Below are the code and all the weights of a small trained network. Each question names an input and a class and asks about switching units off, where a switched-off unit gives its printed mean instead of its output.

import numpy as np


def w(rows, s, z=0):
    codes = np.array(rows[::2]) - 128.0
    scale = np.full(codes.shape[1], s)
    scale[-1] = z or s
    return codes * scale


def f(y):
    return y / 2 * (1 + np.tanh(0.7978845608 * (y + 0.044715 * y**3)))


def log_softmax(a):
    a = a - a.max(-1, keepdims=True)
    return a - np.log(np.exp(a).sum(-1, keepdims=True))


def net(x, mask):
    res = np.array(x, float).reshape(1, 3) / 4 @ E
    y = f(res @ A[0][:, :-1].T + A[0][:, -1])
    res = res + np.where(mask, y, B[0][:, -1]) @ B[0][:, :-1]
    return log_softmax(res[-1] @ U[:, :-1].T + U[:, -1])


A, B = {}, {}
E = w([
[187,103,240,211],'x0',
[155,3,59,211],'x1',
[27,217,104,205],'x2',
],0.0063)
A[0] = w([
[116,127,153,111,101],'n0',
[140,69,74,148,129],'n1',
[93,173,189,67,131],'n2',
[151,137,113,117,188],'n3',
[135,115,128,137,187],'n4',
[138,131,118,106,92],'n5',
[186,134,223,239,123],'n6',
[140,73,66,184,121],'n7',
[136,107,130,126,255],'n8',
[150,89,142,89,111],'n9',
[175,90,50,186,132],'n10',
[163,79,130,65,114],'n11',
[136,109,214,165,115],'n12',
[110,134,11,82,120],'n13',
[92,148,188,76,123],'n14',
[161,227,176,46,122],'n15',
[118,134,38,66,114],'n16',
[129,81,70,149,120],'n17',
[103,120,98,105,121],'n18',
[167,82,140,82,122],'n19',
[102,111,106,106,93],'n20',
[49,193,117,241,121],'n21',
[87,170,138,131,116],'n22',
[103,40,79,182,115],'n23',
[201,72,139,75,135],'n24',
[116,133,76,94,129],'n25',
[110,170,114,180,111],'n26',
[191,76,154,51,114],'n27',
[79,146,89,225,113],'n28',
],0.011,0.0088)
B[0] = w([
[136,111,130,144,120],'n0',
[131,135,149,147,176],'n1',
[131,136,168,157,207],'n2',
[108,162,139,97,178],'n3',
[104,162,133,106,177],'n4',
[137,113,133,133,116],'n5',
[88,47,170,98,229],'n6',
[138,132,162,168,185],'n7',
[60,253,137,45,254],'n8',
[154,115,117,133,142],'n9',
[125,142,160,160,192],'n10',
[169,114,129,115,162],'n11',
[115,80,140,121,173],'n12',
[107,74,166,92,203],'n13',
[136,131,147,158,175],'n14',
[136,137,195,180,233],'n15',
[113,71,158,105,186],'n16',
[127,128,156,143,163],'n17',
[123,112,134,120,140],'n18',
[161,123,120,125,161],'n19',
[136,99,131,135,122],'n20',
[203,145,129,67,239],'n21',
[148,129,140,128,165],'n22',
[141,131,170,177,192],'n23',
[168,138,116,113,194],'n24',
[114,109,142,112,159],'n25',
[157,116,113,128,155],'n26',
[194,120,131,112,185],'n27',
[181,144,143,120,186],'n28',
],0.041,0.0074)
U = w([
[99,176,170,227,142],'0',
[229,133,62,53,165],'1',
[20,2,122,56,90],'2',
[27,208,55,118,252],'3',
[113,114,36,130,51],'4',
[130,124,70,201,54],'5',
],0.0088,0.0029)

Each question gives the input, the list of numbers given to net, and the class t.
The units are the neurons (one row each of A and B). Each row of codes is followed by its name. A weight is (code - 128) times the scale printed after its matrix; where a second scale follows, it is the last column's (A, B and U).
mask holds one flag per neuron, in row order. A switched-off neuron (its flag False) gives its mean, the last column of its row in B, instead of its output. The means were averaged over made-up inputs and are rounded, as every weight is.
A unit's drop is (log p(t) with every unit on - log p(t) with that unit switched off) / (log p(t) with every unit on - log p(t) with every unit switched off).
most important unit: the unit with the biggest drop
k most important neurons: the k neurons with the biggest drops, biggest first
drop when u is switched off: that unit's drop, to one decimal
input [3,3,0], class 3: most important unit	n15
input [-4,-6,-5], class 0: 2 most important neurons	(n15, n21)
input [1,1,4], class 1: 2 most important neurons	(n21, n28)
input [-6,8,-8], class 0: 3 most important neurons	(n23, n10, n7)
input [-7,-6,1], class 2: 3 most important neurons	(n13, n16, n23)
input [8,-6,-5], class 2: 2 most important neurons	(n6, n12)
input [-4,2,2], class 2: 2 most important neurons	(n13, n16)
input [7,-1,-6], class 2: 4 most important neurons	(n6, n21, n12, n28)
input [2,7,-7], class 0: 4 most important neurons	(n23, n10, n21, n7)
input [4,-2,-3], class 2: 2 most important neurons	(n21, n6)
input [-3,2,-2], class 3: 2 most important neurons	(n6, n21)
input [-8,-8,-2], class 0: 3 most important neurons	(n15, n6, n2)
input [-4,4,-4], class 0: drop when n16 is switched off	-0.1
input [2,0,-4], class 1: most important unit	n27
input [8,2,6], class 2: drop when n6 is switched off	2.2
input [-2,1,1], class 3: drop when n6 is switched off	0.2
